Below are the code and all the weights of a small trained network. Each question names an input and a class and asks about switching units off, where a switched-off unit gives its printed mean instead of its output.

import numpy as np


def w(rows, s, z=0):
    codes = np.array(rows[::2]) - 128.0
    scale = np.full(codes.shape[1], s)
    scale[-1] = z or s
    return codes * scale


def norm(h):
    return h / np.sqrt((h * h).mean(-1, keepdims=True) + 1e-5)


def f(y):
    return y / 2 * (1 + np.tanh(0.7978845608 * (y + 0.044715 * y**3)))


def log_softmax(a):
    a = a - a.max(-1, keepdims=True)
    return a - np.log(np.exp(a).sum(-1, keepdims=True))


def net(x, mask):
    res = np.array(x, float).reshape(1, 6) / 4 @ E
    u = 0
    for l in range(3):
        y = f(norm(res) @ A[l][:, :-1].T + A[l][:, -1])
        res = res + np.where(mask[u : u + 4], y, B[l][:, -1]) @ B[l][:, :-1]
        u += 4
    return log_softmax(norm(res)[-1] @ U[:, :-1].T + U[:, -1])


A, B = {}, {}
E = w([
[162,108,42,171,25,197,20,204,3],'x0',
[45,166,120,222,217,243,78,184,196],'x1',
[130,22,239,185,168,57,109,215,107],'x2',
[113,234,230,182,9,106,160,165,163],'x3',
[138,126,134,116,130,135,124,134,136],'x4',
[112,135,115,145,134,112,132,115,106],'x5',
],0.0048)
A[0] = w([
[194,67,44,127,24,110,174,187,53,93],'0.n0',
[3,174,136,157,158,239,93,206,205,3],'0.n1',
[169,249,183,226,40,141,216,156,119,51],'0.n2',
[92,236,72,70,68,250,171,19,138,59],'0.n3',
],0.0044,0.0031)
B[0] = w([
[140,193,201,110,179,137,147,105,132,233],'0.n0',
[208,163,103,134,146,37,55,113,130,211],'0.n1',
[1,59,102,38,127,119,73,160,166,213],'0.n2',
[195,27,81,208,75,119,194,154,180,251],'0.n3',
],0.0088,0.003)
A[1] = w([
[210,71,94,206,76,146,132,247,80,21],'1.n0',
[142,125,124,145,55,209,34,189,54,112],'1.n1',
[112,80,177,171,185,90,191,92,254,78],'1.n2',
[126,15,250,235,146,59,112,229,110,2],'1.n3',
],0.0053,0.0036)
B[1] = w([
[141,175,128,129,125,175,193,94,85,197],'1.n0',
[59,196,208,76,225,161,232,32,113,241],'1.n1',
[108,206,144,102,120,198,185,75,1,253],'1.n2',
[159,97,9,179,40,191,206,101,207,248],'1.n3',
],0.0078,0.0031)
A[2] = w([
[138,44,39,71,232,169,107,112,77,137],'2.n0',
[122,174,109,236,241,141,110,144,186,22],'2.n1',
[139,66,205,168,171,121,154,156,108,10],'2.n2',
[176,114,159,71,94,2,187,87,113,185],'2.n3',
],0.0067,0.0011)
B[2] = w([
[39,109,187,126,72,91,134,180,184,253],'2.n0',
[254,131,157,108,81,74,53,147,77,206],'2.n1',
[178,182,41,110,32,150,232,17,161,126],'2.n2',
[161,161,117,188,177,158,18,173,103,251],'2.n3',
],0.0079,0.0048)
U = w([
[221,146,144,155,146,78,10,128,97,250],'0',
[167,86,51,197,64,165,231,94,172,36],'1',
[74,193,184,104,208,179,182,54,60,2],'2',
[2,87,166,95,101,79,101,176,178,213],'3',
],0.011,0.0016)

Each question gives the input, the list of numbers given to net, and the class t.
The units are the neurons (one row each of A and B). Each row of codes is followed by its name. A weight is (code - 128) times the scale printed after its matrix; where a second scale follows, it is the last column's (A, B and U).
mask holds one flag per neuron, layer by layer. A switched-off neuron (its flag False) gives its mean, the last column of its row in B, instead of its output. The means were averaged over made-up inputs and are rounded, as every weight is.
A unit's drop is (log p(t) with every unit on - log p(t) with that unit switched off) / (log p(t) with every unit on - log p(t) with every unit switched off).
The circuit of an input: a set's keep is (log p(t) with only the set's units on - log p(t) with every unit switched off) / (log p(t) with every unit on - log p(t) with every unit switched off). Starting from all 12 units, units are removed one at a time, each time the one whose removal leaves the highest keep (on an exact tie, the one counted first), for as long as the keep stays at least 0.8.
units of the circuit, in order: the units of the circuit, biggest drop first
most important unit: the unit with the biggest drop
top k neurons: the k neurons with the biggest drops, biggest first
top k neurons in layer l: the k neurons of layer l with the biggest drops, biggest first
input [4,8,-8,-7,-3,6], class 0: top 3 neurons	[2.n1 1.n3 0.n1]
input [4,8,-4,-5,-6,-3], class 0: most important unit	2.n1
input [-1,-6,7,1,7,2], class 1: top 3 neurons	[1.n3 0.n1 2.n1]
input [-5,-8,3,6,4,-7], class 0: top 2 neurons in layer 2	[2.n3 2.n0]
input [-1,3,2,-3,2,-4], class 0: top 3 neurons	[2.n1 0.n3 0.n1]
input [8,-1,-4,-8,1,-1], class 2: top 3 neurons	[1.n1 0.n2 0.n0]
input [8,7,5,1,-7,4], class 2: top 3 neurons	[1.n1 1.n0 0.n3]
input [4,-7,-3,8,5,-4], class 3: top 3 neurons	[0.n2 0.n1 2.n1]
input [4,-5,6,1,-7,8], class 1: top 2 neurons in layer 2	[2.n1 2.n2]
input [7,5,4,2,-2,4], class 2: top 3 neurons	[1.n1 0.n3 1.n0]
input [7,0,5,-7,2,-1], class 2: top 2 neurons in layer 1	[1.n1 1.n0]
input [-7,-7,-5,-4,1,-3], class 0: top 2 neurons in layer 0	[0.n0 0.n2]
input [-5,-4,3,2,-6,-5], class 2: top 4 neurons	[1.n2 0.n1 0.n3 2.n1]
input [1,4,6,-5,-6,-5], class 1: top neuron in layer 0	[0.n2]
input [-8,-8,-1,-8,8,-6], class 0: top 4 neurons	[2.n3 1.n1 0.n2 0.n0]
input [-6,4,3,-8,-7,-3], class 3: top 2 neurons in layer 1	[1.n1 1.n0]
input [0,4,-4,-5,2,0], class 3: top 2 neurons in layer 2	[2.n0 2.n3]
input [7,-7,2,8,-5,2], class 3: top 3 neurons	[0.n2 1.n2 0.n1]
input [-5,-6,7,-1,-4,-4], class 1: top 2 neurons	[1.n3 0.n1]
input [-2,-2,-2,6,5,6], class 3: most important unit	0.n2
input [-7,-3,-8,3,6,-8], class 1: top 3 neurons	[0.n3 1.n1 0.n0]
input [8,3,4,2,-2,0], class 2: top 2 neurons	[1.n1 0.n3]
input [-5,5,-2,-7,5,-3], class 3: top 2 neurons in layer 2	[2.n0 2.n3]
input [8,-6,6,-8,-7,-4], class 2: units of the circuit, in order	[1.n1 0.n3 2.n1]
input [-4,-6,-6,-3,-8,-7], class 0: top 2 neurons in layer 2	[2.n3 2.n2]
